Read these off the matrix that follows.
1) Give the maximum.
2) Give the entry just right of the largest entry.
3) Give the entry at the centre.
((20.89, 9.93, -3.97, -17.68, 1.04, -0.61, -8.22), (24.11, 1.25, -18.35, -9.60, -10.72, -17.67, -16.24), (21.94, -3.00, -25.56, -0.71, -19.78, -25.61, -19.42), (12.31, -1.75, -13.41, -5.54, -10.40, -21.63, -6.60), (-12.75, -16.83, -21.30, 14.16, -20.26, -25.75, -11.08), (-18.09, -11.76, 1.51, 5.44, -4.74, 3.42, 0.06), (-16.15, -0.64, 10.72, -12.15, 7.83, 11.47, 6.53), (10.44, -5.43, -11.84, 4.35, -8.04, -3.33, -11.22), (17.25, 1.96, -8.13, -12.95, -8.71, -12.94, -8.37))
1) 24.11
2) 1.25
3) 14.16

W = [[9.19, 8.09, 3.37, -8.60, -11.07, 10.88, 9.98, 8.24], [10.17, 6.55, 12.73, -0.66, 7.47, 20.69, 8.31, 14.65], [8.70, 3.82, 4.67, 3.92, -3.97, -9.53, 9.65, -13.71], [9.77, 2.44, 10.03, 0.99, 7.56, 24.02, 8.49, 11.35]]
Which number is the entry just left of -9.53? -3.97
Which number is the entry just right of 9.65? -13.71
The entry just left of 8.31 -> 20.69
Which number is the maximum? 24.02
The entry just left of 4.67: 3.82
The entry just right of 4.67 is 3.92
Which number is the entry just right of 12.73? -0.66
Which number is the entry just left of 3.82? 8.70
Which number is the entry just left of the largest entry? 7.56
Which number is the entry just left of -11.07? -8.60
Which number is the entry just left of 9.98? 10.88
The entry just left of 6.55 is 10.17
The entry just right of 8.09: 3.37

grid = [ 28 -62  58  -9  46  47  69  58  21]
The 2nd entry from the right is 58
The 1st entry from the right is 21
